Here is a tiny trained network, its code and every weight. The questions are about switching its units off for an input and a class, where a switched-off unit gives its printed mean instead of its output.

import numpy as np


def w(rows, s, z=0):
    codes = np.array(rows[::2]) - 128.0
    scale = np.full(codes.shape[1], s)
    scale[-1] = z or s
    return codes * scale


def norm(h):
    return h / np.sqrt((h * h).mean(-1, keepdims=True) + 1e-5)


def f(y):
    return np.maximum(y, 0)


def log_softmax(a):
    a = a - a.max(-1, keepdims=True)
    return a - np.log(np.exp(a).sum(-1, keepdims=True))


def net(x, mask):
    res = np.array(x, float).reshape(1, 2) / 4 @ E
    u = 0
    for l in range(3):
        y = f(norm(res) @ A[l][:, :-1].T + A[l][:, -1])
        res = res + np.where(mask[u : u + 3], y, B[l][:, -1]) @ B[l][:, :-1]
        u += 3
    return log_softmax(norm(res)[-1] @ U[:, :-1].T + U[:, -1])


A, B = {}, {}
E = w([
[246,121,125,164,122,83,60,31,40],'x0',
[160,110,183,118,112,146,171,96,110],'x1',
],0.0013)
A[0] = w([
[196,44,92,213,65,75,92,152,56,38],'L0N1',
[95,71,34,232,174,21,28,178,97,40],'L0N2',
[179,110,250,64,4,189,168,8,90,2],'L0N3',
],0.0032,0.0018)
B[0] = w([
[137,219,232,74,222,149,117,182,64,246],'L0N1',
[43,31,93,184,37,156,227,158,203,225],'L0N2',
[4,72,28,190,65,122,184,211,187,253],'L0N3',
],0.0034,0.0031)
A[1] = w([
[253,169,208,198,167,18,62,60,28,7],'L1N1',
[190,218,195,112,96,162,33,147,13,139],'L1N2',
[109,232,197,79,166,163,107,193,42,119],'L1N3',
],0.0032,0.002)
B[1] = w([
[144,229,163,12,245,101,51,93,203,184],'L1N1',
[166,191,175,74,240,132,154,144,175,205],'L1N2',
[177,253,142,11,201,178,35,177,8,252],'L1N3',
],0.0038,0.0027)
A[2] = w([
[179,254,194,26,215,182,62,223,24,217],'L2N1',
[113,213,80,93,164,168,44,211,136,108],'L2N2',
[163,18,111,156,158,58,132,35,216,7],'L2N3',
],0.0033,0.0015)
B[2] = w([
[254,208,169,44,175,96,20,13,134,255],'L2N1',
[215,106,163,161,132,97,118,66,27,193],'L2N2',
[233,169,192,86,142,162,52,74,27,129],'L2N3',
],0.0036,0.009)
U = w([
[251,238,228,32,240,81,26,21,59,3],'0',
[12,34,53,236,2,166,206,218,183,253],'1',
],0.0031,0.0013)

Each question gives the input, the list of numbers given to net, and the class t.
The units are the neurons (one row each of A and B). Each row of codes is followed by its name. A weight is (code - 128) times the scale printed after its matrix; where a second scale follows, it is the last column's (A, B and U).
mask holds one flag per neuron, layer by layer. A switched-off neuron (its flag False) gives its mean, the last column of its row in B, instead of its output. The means were averaged over made-up inputs and are rounded, as every weight is.
A unit's drop is (log p(t) with every unit on - log p(t) with that unit switched off) / (log p(t) with every unit on - log p(t) with every unit switched off).
The circuit of an input: a set's keep is (log p(t) with only the set's units on - log p(t) with every unit switched off) / (log p(t) with every unit on - log p(t) with every unit switched off). Starting from all 9 units, units are removed one at a time, each time the one whose removal leaves the highest keep (on an exact tie, the one counted first), for as long as the keep stays at least 0.8.
circuit, biggest first: the units of the circuit, biggest drop first
unit that matters most: the unit with the biggest drop
top k neurons: the k neurons with the biggest drops, biggest first
drop when u is switched off: that unit's drop, to one decimal
input [0,-5], class 1: unit that matters most -> L2N1
input [2,-3], class 1: circuit, biggest first -> (L0N2; L2N1)
input [-1,-2], class 1: circuit, biggest first -> (L0N1; L1N3; L2N1)
input [2,8], class 1: circuit, biggest first -> (L0N3; L2N1)
input [-2,-3], class 1: circuit, biggest first -> (L0N1; L1N3; L2N1)
input [2,-5], class 1: top 2 neurons -> (L0N2; L2N1)
input [-6,8], class 1: top 2 neurons -> (L0N1; L1N3)
input [0,-6], class 1: drop when L1N1 is switched off -> 0.0
input [-6,7], class 1: drop when L1N3 is switched off -> 1.0
input [1,-5], class 1: drop when L2N1 is switched off -> 0.1
input [-2,7], class 1: drop when L2N2 is switched off -> 0.0
